Below are the code and all the weights of a small trained network. Each question names an input and a class and asks about switching units off, where a switched-off unit gives its printed mean instead of its output.

import numpy as np


def w(rows, s, z=0):
    codes = np.array(rows[::2]) - 128.0
    scale = np.full(codes.shape[1], s)
    scale[-1] = z or s
    return codes * scale


def f(y):
    return y / 2 * (1 + np.tanh(0.7978845608 * (y + 0.044715 * y**3)))


def log_softmax(a):
    a = a - a.max(-1, keepdims=True)
    return a - np.log(np.exp(a).sum(-1, keepdims=True))


def net(x, mask):
    res = np.array(x, float).reshape(1, 5) / 4 @ E
    y = f(res @ A[0][:, :-1].T + A[0][:, -1])
    res = res + np.where(mask, y, B[0][:, -1]) @ B[0][:, :-1]
    return log_softmax(res[-1] @ U[:, :-1].T + U[:, -1])


A, B = {}, {}
E = w([
[241,146,159,227],'x0',
[127,234,186,34],'x1',
[92,193,2,170],'x2',
[150,67,143,246],'x3',
[58,139,208,131],'x4',
],0.008)
A[0] = w([
[139,147,5,158,235],'n1',
[140,104,50,70,252],'n2',
[180,210,181,69,67],'n3',
[126,29,124,194,62],'n4',
[215,151,187,121,147],'n5',
[171,2,110,134,167],'n6',
],0.0092,0.0027)
B[0] = w([
[134,179,38,219,254],'n1',
[59,254,91,121,206],'n2',
[199,20,95,91,193],'n3',
[157,15,171,126,208],'n4',
[176,58,96,231,185],'n5',
[150,90,142,53,214],'n6',
],0.0083,0.008)
U = w([
[189,38,131,135,189],'0',
[126,153,203,199,2],'1',
[53,172,157,2,197],'2',
[122,194,35,181,144],'3',
],0.0099,0.0039)

Each question gives the input, the list of numbers given to net, and the class t.
The units are the neurons (one row each of A and B). Each row of codes is followed by its name. A weight is (code - 128) times the scale printed after its matrix; where a second scale follows, it is the last column's (A, B and U).
mask holds one flag per neuron, in row order. A switched-off neuron (its flag False) gives its mean, the last column of its row in B, instead of its output. The means were averaged over made-up inputs and are rounded, as every weight is.
A unit's drop is (log p(t) with every unit on - log p(t) with that unit switched off) / (log p(t) with every unit on - log p(t) with every unit switched off).
The circuit of an input: a set's keep is (log p(t) with only the set's units on - log p(t) with every unit switched off) / (log p(t) with every unit on - log p(t) with every unit switched off). Starting from all 6 units, units are removed one at a time, each time the one whose removal leaves the highest keep (on an exact tie, the one counted first), for as long as the keep stays at least 0.8.
circuit, biggest first: the units of the circuit, biggest drop first
top k neurons: the k neurons with the biggest drops, biggest first
drop when u is switched off: that unit's drop, to one decimal
input [4,4,0,-5,-3], class 0: top 3 neurons -> [n3 n1 n5]
input [5,7,0,0,-1], class 0: circuit, biggest first -> [n3]
input [2,5,-3,-7,3], class 0: top 2 neurons -> [n3 n5]
input [-8,-8,-3,0,-6], class 2: circuit, biggest first -> [n2 n6]
input [7,3,2,-4,2], class 0: top 4 neurons -> [n3 n2 n1 n5]
input [7,6,4,3,5], class 0: circuit, biggest first -> [n2 n3]
input [-6,-7,-3,0,0], class 2: top 2 neurons -> [n5 n3]
input [-6,-4,-1,1,-8], class 3: top 2 neurons -> [n2 n1]
input [-2,5,-6,-6,-5], class 0: drop when n3 is switched off -> 1.3
input [-6,3,-7,5,-7], class 2: drop when n1 is switched off -> 0.3
input [-4,8,-8,-3,0], class 0: drop when n3 is switched off -> 0.6
